Here is a tiny trained network, its code and every weight. The questions are about switching its units off for an input and a target symbol, where a switched-off unit gives its printed mean instead of its output.

import numpy as np


def w(rows, s, z=0):
    codes = np.array(rows[::2]) - 128.0
    scale = np.full(codes.shape[1], s)
    scale[-1] = z or s
    return codes * scale


def f(y):
    return np.maximum(y, 0)


def softmax(a):
    e = np.exp(a - a.max(-1, keepdims=True))
    return e / e.sum(-1, keepdims=True)


def log_softmax(a):
    a = a - a.max(-1, keepdims=True)
    return a - np.log(np.exp(a).sum(-1, keepdims=True))


def net(x, mask):
    ids = ['αδλμπσφ'.index(c) for c in x.split()]
    T = len(ids)
    res = E[ids] + P[:T]
    u = 0
    for l in range(2):
        r = res
        for j in range(3):
            rows = slice(2 * j, 2 * j + 2)
            q, k, v = (r @ M[l][rows].T for M in (Q, K, V))
            z = softmax(np.where(np.tri(T) > 0, q @ k.T / 2**0.5, -1e9)) @ v
            o = O[l][rows]
            res = res + np.where(mask[u + j], z, o[:, -1]) @ o[:, :-1]
        u += 3
        y = f(res @ A[l][:, :-1].T + A[l][:, -1])
        res = res + np.where(mask[u : u + 4], y, B[l][:, -1]) @ B[l][:, :-1]
        u += 4
    return log_softmax(res[-1] @ U[:, :-1].T + U[:, -1])


Q, K, V, O, A, B = {}, {}, {}, {}, {}, {}
E = w([
[185,122,162,214],'α',
[195,74,141,172],'δ',
[88,49,183,63],'λ',
[158,34,156,104],'μ',
[33,93,206,54],'π',
[165,163,197,222],'σ',
[124,247,194,249],'φ',
],0.011)
P = w([
[135,121,87,145],'0',
[95,92,142,188],'1',
[96,90,146,179],'2',
[166,157,138,90],'3',
[170,138,151,94],'4',
[99,103,202,183],'5',
[117,101,206,134],'6',
[216,179,202,46],'7',
[184,136,205,70],'8',
[98,124,252,177],'9',
],0.014)
Q[0] = w([
[178,203,66,36],'0.h0',
[208,141,223,106],'0.h0',
[174,177,111,209],'0.h1',
[179,36,254,133],'0.h1',
[68,232,106,115],'0.h2',
[89,111,230,100],'0.h2',
],0.012)
K[0] = w([
[96,72,113,169],'0.h0',
[141,124,248,150],'0.h0',
[157,144,126,187],'0.h1',
[137,165,211,100],'0.h1',
[135,177,67,186],'0.h2',
[145,174,248,127],'0.h2',
],0.015)
V[0] = w([
[141,4,108,94],'0.h0',
[55,156,141,90],'0.h0',
[96,162,150,137],'0.h1',
[145,119,171,122],'0.h1',
[136,181,149,172],'0.h2',
[190,126,112,186],'0.h2',
],0.014)
O[0] = w([
[144,179,245,135,84],'0.h0',
[98,251,89,136,39],'0.h0',
[121,183,95,167,163],'0.h1',
[97,82,126,167,254],'0.h1',
[179,106,86,192,150],'0.h2',
[169,63,115,124,118],'0.h2',
],0.011,0.0052)
A[0] = w([
[164,92,187,76,150],'0.n0',
[122,48,214,170,86],'0.n1',
[183,168,118,210,140],'0.n2',
[174,154,47,254,254],'0.n3',
],0.0059,0.0041)
B[0] = w([
[214,196,124,91,206],'0.n0',
[175,6,179,193,254],'0.n1',
[56,33,220,2,170],'0.n2',
[71,91,120,44,227],'0.n3',
],0.0057,0.0089)
Q[1] = w([
[183,144,102,104],'1.h0',
[169,154,153,9],'1.h0',
[134,102,139,158],'1.h1',
[97,136,119,160],'1.h1',
[134,134,109,185],'1.h2',
[84,109,141,174],'1.h2',
],0.014)
K[1] = w([
[130,107,142,253],'1.h0',
[76,104,148,178],'1.h0',
[184,123,118,108],'1.h1',
[117,125,108,136],'1.h1',
[123,149,131,79],'1.h2',
[205,175,93,62],'1.h2',
],0.012)
V[1] = w([
[181,78,140,58],'1.h0',
[69,143,132,21],'1.h0',
[95,90,155,139],'1.h1',
[93,59,120,233],'1.h1',
[23,63,171,254],'1.h2',
[224,174,69,225],'1.h2',
],0.0076)
O[1] = w([
[87,142,160,98,255],'1.h0',
[128,161,127,140,71],'1.h0',
[110,114,106,146,208],'1.h1',
[128,139,114,147,237],'1.h1',
[100,114,118,179,226],'1.h2',
[254,142,110,117,63],'1.h2',
],0.012,0.0099)
A[1] = w([
[189,140,229,255,82],'1.n0',
[62,56,21,55,124],'1.n1',
[20,174,42,177,187],'1.n2',
[34,203,153,138,255],'1.n3',
],0.007,0.0032)
B[1] = w([
[213,251,196,74,254],'1.n0',
[122,227,112,1,243],'1.n1',
[244,161,51,129,235],'1.n2',
[219,172,101,196,235],'1.n3',
],0.0065,0.0097)
U = w([
[200,137,92,99,3],'α',
[254,152,102,190,103],'δ',
[79,194,191,75,64],'λ',
[156,159,178,73,161],'μ',
[92,215,153,165,124],'π',
[107,81,113,220,197],'σ',
[92,122,78,151,199],'φ',
],0.0085,0.0049)

Each question gives the input, a string of symbols that net reads in full, and the target symbol t.
The units are the heads (2 rows each of Q, K, V and O) and the neurons (one row each of A and B). Each row of codes is followed by its name. A weight is (code - 128) times the scale printed after its matrix; where a second scale follows, it is the last column's (O, A, B and U).
mask holds one flag per unit, layer by layer, with each layer's heads first. A switched-off unit (its flag False) gives its mean, the last column of its rows in O or B, instead of its output. The means were averaged over made-up inputs and are rounded, as every weight is.
A unit's drop is (log p(t) with every unit on - log p(t) with that unit switched off) / (log p(t) with every unit on - log p(t) with every unit switched off).
k most important neurons: the k neurons with the biggest drops, biggest first
top k neurons in layer l: the k neurons of layer l with the biggest drops, biggest first
which heads matter: for each layer, one digit per head in row order, 1 if its drop is at least 0.15 and else 0, layers parted by /
input π μ π α σ μ π φ π δ, target α: most important neuron : [1.n2]
input μ μ φ δ α, target φ: which heads matter : 100 / 000
input π π σ δ σ δ π, target σ: 3 most important neurons : [1.n1; 1.n0; 0.n0]
input φ δ μ π λ δ λ, target π: 3 most important neurons : [0.n3; 1.n3; 0.n2]
input π α δ δ δ δ, target δ: 2 most important neurons : [0.n1; 1.n0]
input λ φ π α λ π φ π μ μ, target δ: which heads matter : 101 / 100
input μ φ δ λ, target φ: which heads matter : 100 / 001
input δ π μ, target μ: which heads matter : 110 / 001
input φ δ π φ λ μ δ φ σ π, target α: 2 most important neurons : [1.n2; 1.n1]
input σ δ δ σ μ φ π φ α δ, target φ: top 2 neurons in layer 0 : [0.n2; 0.n0]
input λ μ α δ δ π λ π σ α, target δ: which heads matter : 111 / 100
input π π α, target π: 2 most important neurons : [0.n2; 0.n1]
input φ μ λ δ δ λ α, target μ: which heads matter : 100 / 001
input α π δ π φ λ μ φ μ α, target α: top 2 neurons in layer 1 : [1.n1; 1.n2]
input σ α δ δ φ σ μ μ λ α, target λ: top neuron in layer 1 : [1.n2]
input π π μ π, target δ: which heads matter : 000 / 100
input φ μ σ σ δ σ α μ λ δ, target λ: top 2 neurons in layer 1 : [1.n2; 1.n0]
input σ δ λ δ φ σ π σ σ λ, target σ: which heads matter : 100 / 000
input φ φ λ δ δ δ, target μ: 4 most important neurons : [1.n0; 1.n3; 1.n2; 0.n1]
input π δ π λ α π, target π: which heads matter : 101 / 100
input π π σ, target δ: 2 most important neurons : [1.n2; 1.n3]
input λ μ α, target π: which heads matter : 101 / 101
input δ δ φ δ α α π σ φ σ, target φ: 3 most important neurons : [0.n3; 1.n1; 1.n0]
